Below is a small trained network, with its code and all its weights. Each question gives an input and a target symbol and asks what happens when units are switched off, that is, made to give their printed mean instead of their output.

import numpy as np


def w(rows, s, z=0):
    codes = np.array(rows[::2]) - 128.0
    scale = np.full(codes.shape[1], s)
    scale[-1] = z or s
    return codes * scale


def norm(h):
    return h / np.sqrt((h * h).mean(-1, keepdims=True) + 1e-5)


def f(y):
    return np.maximum(y, 0)


def softmax(a):
    e = np.exp(a - a.max(-1, keepdims=True))
    return e / e.sum(-1, keepdims=True)


def log_softmax(a):
    a = a - a.max(-1, keepdims=True)
    return a - np.log(np.exp(a).sum(-1, keepdims=True))


def net(x, mask):
    ids = ['Ωαβλμστ'.index(c) for c in x.split()]
    T = len(ids)
    res = E[ids] + P[:T]
    u = 0
    for l in range(2):
        q, k, v = (norm(res) @ M[l].T for M in (Q, K, V))
        z = softmax(np.where(np.tri(T) > 0, q @ k.T / 2**0.5, -1e9)) @ v
        res = res + np.where(mask[u], z, O[l][:, -1]) @ O[l][:, :-1]
        u += 1
        y = f(norm(res) @ A[l][:, :-1].T + A[l][:, -1])
        res = res + np.where(mask[u : u + 4], y, B[l][:, -1]) @ B[l][:, :-1]
        u += 4
    return log_softmax(norm(res)[-1] @ U[:, :-1].T + U[:, -1])


Q, K, V, O, A, B = {}, {}, {}, {}, {}, {}
E = w([
[195,82,138,166],'Ω',
[100,79,127,127],'α',
[103,109,83,170],'β',
[33,94,4,237],'λ',
[148,212,17,108],'μ',
[133,190,252,19],'σ',
[166,194,40,129],'τ',
],0.004)
P = w([
[2,146,158,204],'0',
[74,117,137,153],'1',
[96,118,132,147],'2',
[111,123,119,141],'3',
[116,122,113,135],'4',
[125,119,108,137],'5',
[132,120,104,132],'6',
[134,121,103,134],'7',
[139,120,97,130],'8',
[146,111,96,130],'9',
[148,119,96,126],'10',
[149,122,90,129],'11',
[152,109,88,118],'12',
[155,114,90,123],'13',
],0.0037)
Q[0] = w([
[79,73,254,235],'0.h1',
[75,3,138,115],'0.h1',
],0.005)
K[0] = w([
[137,87,28,254],'0.h1',
[93,45,116,149],'0.h1',
],0.0084)
V[0] = w([
[109,63,253,150],'0.h1',
[85,118,173,39],'0.h1',
],0.0034)
O[0] = w([
[175,253,67,78,108],'0.h1',
[201,130,51,186,2],'0.h1',
],0.0033,0.00055)
A[0] = w([
[69,155,132,15,118],'0.n1',
[252,162,197,111,140],'0.n2',
[41,149,78,129,45],'0.n3',
[56,44,25,171,2],'0.n4',
],0.003,0.0018)
B[0] = w([
[65,104,168,190,156],'0.n1',
[116,3,59,193,169],'0.n2',
[117,12,166,168,175],'0.n3',
[237,70,54,75,254],'0.n4',
],0.0029,0.0025)
Q[1] = w([
[34,255,39,190],'1.h1',
[62,91,181,159],'1.h1',
],0.006)
K[1] = w([
[254,70,47,158],'1.h1',
[29,183,84,131],'1.h1',
],0.0073)
V[1] = w([
[31,147,80,255],'1.h1',
[84,161,229,3],'1.h1',
],0.0034)
O[1] = w([
[121,254,64,85,252],'1.h1',
[206,40,102,83,37],'1.h1',
],0.0046,0.0028)
A[1] = w([
[68,201,180,229,161],'1.n1',
[63,144,27,238,95],'1.n2',
[253,50,131,171,5],'1.n3',
[129,131,128,126,117],'1.n4',
],0.0049,0.0025)
B[1] = w([
[64,10,54,164,184],'1.n1',
[227,37,253,160,253],'1.n2',
[68,246,200,159,157],'1.n3',
[125,114,132,114,128],'1.n4',
],0.0047,0.0056)
U = w([
[106,232,246,204,5],'Ω',
[98,64,1,3,60],'α',
[229,56,189,119,194],'β',
[27,75,93,218,181],'λ',
[134,201,55,102,125],'μ',
[47,184,192,45,201],'σ',
[175,180,77,141,36],'τ',
],0.0069,0.0032)

Each question gives the input, a string of symbols that net reads in full, and the target symbol t.
The units are the heads (2 rows each of Q, K, V and O) and the neurons (one row each of A and B). Each row of codes is followed by its name. A weight is (code - 128) times the scale printed after its matrix; where a second scale follows, it is the last column's (O, A, B and U).
mask holds one flag per unit, layer by layer, with each layer's heads first. A switched-off unit (its flag False) gives its mean, the last column of its rows in O or B, instead of its output. The means were averaged over made-up inputs and are rounded, as every weight is.
A unit's drop is (log p(t) with every unit on - log p(t) with that unit switched off) / (log p(t) with every unit on - log p(t) with every unit switched off).
The circuit of an input: a set's keep is (log p(t) with only the set's units on - log p(t) with every unit switched off) / (log p(t) with every unit on - log p(t) with every unit switched off). Starting from all 10 units, units are removed one at a time, each time the one whose removal leaves the highest keep (on an exact tie, the one counted first), for as long as the keep stays at least 0.8.
units of the circuit, in order: the units of the circuit, biggest drop first
unit that matters most: the unit with the biggest drop
k most important neurons: the k neurons with the biggest drops, biggest first
top k neurons in layer l: the k neurons of layer l with the biggest drops, biggest first
drop when u is switched off: that unit's drop, to one decimal
input Ω β β α μ σ β τ τ λ τ σ λ, target β: unit that matters most : 1.n2
input β β τ σ λ α, target α: 2 most important neurons : 1.n2; 0.n4
input σ β α β, target β: 2 most important neurons : 0.n4; 1.n2
input Ω μ β μ, target β: 3 most important neurons : 1.n2; 0.n4; 0.n3
input β τ τ Ω, target λ: units of the circuit, in order : 1.n1; 0.n4; 1.h1
input α α μ β α Ω β τ, target λ: top 2 neurons in layer 0 : 0.n4; 0.n2
input λ β μ, target λ: 2 most important neurons : 1.n1; 0.n2
input α α σ λ μ λ α Ω μ μ Ω, target Ω: 2 most important neurons : 1.n3; 1.n2
input τ λ Ω, target λ: units of the circuit, in order : 1.n1; 1.h1
input α α τ, target λ: units of the circuit, in order : 1.n1; 1.h1
input λ Ω α α λ β τ μ, target λ: 2 most important neurons : 1.n1; 0.n4
input β μ β α Ω Ω β β μ, target β: 2 most important neurons : 1.n2; 1.n3
input τ Ω σ β, target β: 3 most important neurons : 0.n4; 1.n1; 1.n2
input λ σ λ β β α, target α: drop when 0.n1 is switched off : 0.1
input β Ω α β β τ α Ω β μ σ Ω Ω, target Ω: drop when 0.n4 is switched off : 0.0
